Below are the code and all the weights of a small trained network. Each question names an input and a class and asks about switching units off, where a switched-off unit gives its printed mean instead of its output.

import numpy as np


def w(rows, s, z=0):
    codes = np.array(rows[::2]) - 128.0
    scale = np.full(codes.shape[1], s)
    scale[-1] = z or s
    return codes * scale


def norm(h):
    return h / np.sqrt((h * h).mean(-1, keepdims=True) + 1e-5)


def f(y):
    return np.maximum(y, 0)


def log_softmax(a):
    a = a - a.max(-1, keepdims=True)
    return a - np.log(np.exp(a).sum(-1, keepdims=True))


def net(x, mask):
    res = np.array(x, float).reshape(1, 7) / 4 @ E
    u = 0
    for l in range(3):
        y = f(norm(res) @ A[l][:, :-1].T + A[l][:, -1])
        res = res + np.where(mask[u : u + 6], y, B[l][:, -1]) @ B[l][:, :-1]
        u += 6
    return log_softmax(norm(res)[-1] @ U[:, :-1].T + U[:, -1])


A, B = {}, {}
E = w([
[38,201,133,178,199,61,113,103,146],'x0',
[163,116,149,151,42,60,45,7,182],'x1',
[139,98,218,114,52,137,157,153,29],'x2',
[191,196,164,84,60,98,116,75,13],'x3',
[96,78,13,75,127,3,83,74,45],'x4',
[150,71,83,95,145,90,38,180,168],'x5',
[185,225,82,163,57,47,174,167,143],'x6',
],0.0062)
A[0] = w([
[131,158,84,119,126,159,214,223,129,79],'L0N1',
[74,91,120,145,183,180,185,56,108,190],'L0N2',
[132,157,87,174,134,56,77,94,245,55],'L0N3',
[156,7,85,85,97,149,119,152,122,95],'L0N4',
[109,129,85,139,121,82,103,181,105,251],'L0N5',
[160,139,207,153,48,155,136,98,131,109],'L0N6',
],0.015,0.0027)
B[0] = w([
[123,208,72,183,83,185,195,174,160,246],'L0N1',
[93,172,154,149,170,51,140,78,158,223],'L0N2',
[86,152,8,91,84,132,125,120,147,255],'L0N3',
[125,70,152,46,119,96,25,173,112,229],'L0N4',
[133,109,182,159,132,71,93,111,123,208],'L0N5',
[133,109,193,96,72,138,141,115,147,236],'L0N6',
],0.014,0.0096)
A[1] = w([
[124,117,132,182,213,226,183,118,216,65],'L1N1',
[90,107,119,144,240,165,117,172,155,51],'L1N2',
[180,59,112,160,152,164,122,191,143,2],'L1N3',
[147,139,199,154,44,143,137,54,134,55],'L1N4',
[198,187,141,168,111,168,251,137,29,101],'L1N5',
[139,172,89,185,127,121,88,187,173,152],'L1N6',
],0.015,0.0018)
B[1] = w([
[193,42,142,49,127,146,137,101,133,209],'L1N1',
[179,146,178,148,133,123,152,109,129,173],'L1N2',
[123,138,136,114,68,118,152,82,116,146],'L1N3',
[114,170,160,105,94,128,145,144,142,254],'L1N4',
[110,159,169,252,102,122,76,199,113,253],'L1N5',
[124,157,98,81,150,136,184,110,107,254],'L1N6',
],0.022,0.0084)
A[2] = w([
[120,104,151,118,158,119,127,201,49,168],'L2N1',
[73,129,23,135,72,156,137,86,157,5],'L2N2',
[70,151,120,154,190,8,97,80,120,121],'L2N3',
[99,159,29,199,100,116,161,189,200,163],'L2N4',
[147,176,140,89,87,108,191,198,127,163],'L2N5',
[107,63,79,124,144,92,97,175,84,64],'L2N6',
],0.016,0.0023)
B[2] = w([
[121,157,35,109,120,120,51,99,161,164],'L2N1',
[137,171,63,20,151,146,198,162,97,215],'L2N2',
[125,179,118,191,251,86,132,135,149,212],'L2N3',
[112,48,27,181,82,194,45,134,67,248],'L2N4',
[61,195,179,100,135,55,157,50,157,245],'L2N5',
[149,88,221,212,165,153,156,111,96,167],'L2N6',
],0.012,0.014)
U = w([
[117,185,206,107,60,111,164,101,166,186],'0',
[101,176,3,101,105,137,160,112,122,198],'1',
[118,143,126,172,205,69,88,111,125,151],'2',
[119,180,123,253,69,174,143,179,108,147],'3',
[202,78,146,119,158,169,194,89,168,3],'4',
[153,50,122,93,85,135,41,142,102,86],'5',
],0.016,0.0041)

Each question gives the input, the list of numbers given to net, and the class t.
The units are the neurons (one row each of A and B). Each row of codes is followed by its name. A weight is (code - 128) times the scale printed after its matrix; where a second scale follows, it is the last column's (A, B and U).
mask holds one flag per neuron, layer by layer. A switched-off neuron (its flag False) gives its mean, the last column of its row in B, instead of its output. The means were averaged over made-up inputs and are rounded, as every weight is.
A unit's drop is (log p(t) with every unit on - log p(t) with that unit switched off) / (log p(t) with every unit on - log p(t) with every unit switched off).
The circuit of an input: a set's keep is (log p(t) with only the set's units on - log p(t) with every unit switched off) / (log p(t) with every unit on - log p(t) with every unit switched off). Starting from the 12 units with the biggest drops (on a tie, the unit counted first), units are removed one at a time, each time the one whose removal leaves the highest keep (on an exact tie, the one counted first), for as long as the keep stays at least 0.8.
units of the circuit, in order: the units of the circuit, biggest drop first
most important unit: the unit with the biggest drop
top k neurons: the k neurons with the biggest drops, biggest first
top k neurons in layer l: the k neurons of layer l with the biggest drops, biggest first
drop of u: that unit's drop, to one decimal
input [0,-5,2,-6,-3,-3,-7], class 4: units of the circuit, in order -> L1N1
input [2,0,1,6,4,-4,1], class 0: top 4 neurons -> L0N1, L1N4, L2N4, L2N5
input [-6,2,4,-7,3,-1,7], class 0: top 4 neurons in layer 0 -> L0N4, L0N3, L0N1, L0N5
input [-1,-4,8,2,2,-1,1], class 3: units of the circuit, in order -> L1N5, L0N1
input [7,-8,2,8,-1,3,-5], class 3: units of the circuit, in order -> L0N4, L1N5
input [-7,-3,-7,0,0,-3,-8], class 2: top 2 neurons -> L0N2, L0N4
input [7,2,7,8,7,0,8], class 0: top 3 neurons -> L0N1, L1N4, L2N4
input [2,-8,4,-6,-1,2,-8], class 4: units of the circuit, in order -> L1N1, L0N3
input [-5,8,-1,2,-6,8,-3], class 5: top 2 neurons in layer 0 -> L0N4, L0N1
input [6,-1,-1,8,1,2,-1], class 2: units of the circuit, in order -> L0N1, L2N3
input [1,-2,7,-2,5,3,6], class 2: top 2 neurons -> L0N5, L0N6
input [-4,5,1,0,3,6,1], class 5: top 2 neurons -> L0N4, L0N2
input [-8,4,3,-4,-8,6,-8], class 5: top 2 neurons -> L0N4, L0N1
input [2,5,3,0,6,-6,1], class 0: most important unit -> L1N4
input [4,-1,3,7,1,8,1], class 2: top 2 neurons -> L0N6, L0N1
input [2,-6,-8,2,-4,2,-2], class 4: top 2 neurons in layer 1 -> L1N1, L1N4
input [-3,-8,-3,6,-7,8,3], class 3: top 2 neurons -> L1N5, L0N3
input [-2,7,-1,1,3,-5,-2], class 0: top 2 neurons in layer 0 -> L0N6, L0N1
input [-6,-8,5,-1,6,-6,-7], class 2: top 2 neurons -> L0N2, L0N4
input [8,-7,4,7,-1,1,7], class 3: units of the circuit, in order -> L1N5
input [-2,-1,3,7,4,-8,-5], class 0: top 2 neurons -> L0N1, L1N4
input [-1,0,7,-1,6,-8,-1], class 0: top 2 neurons -> L1N4, L0N1
input [-6,-6,2,-6,2,8,-1], class 5: top 2 neurons -> L0N4, L1N4
input [-8,4,-1,-3,-4,1,-5], class 5: top 2 neurons in layer 0 -> L0N4, L0N1
input [7,-6,4,-3,4,-2,-1], class 2: top 2 neurons -> L0N2, L0N3
input [-3,-4,-7,4,6,6,0], class 2: top 2 neurons in layer 0 -> L0N5, L0N6
input [-6,-2,0,-6,5,-5,-3], class 2: most important unit -> L0N2
input [-4,-3,4,0,-2,-3,1], class 3: drop of L1N5 -> 3.2
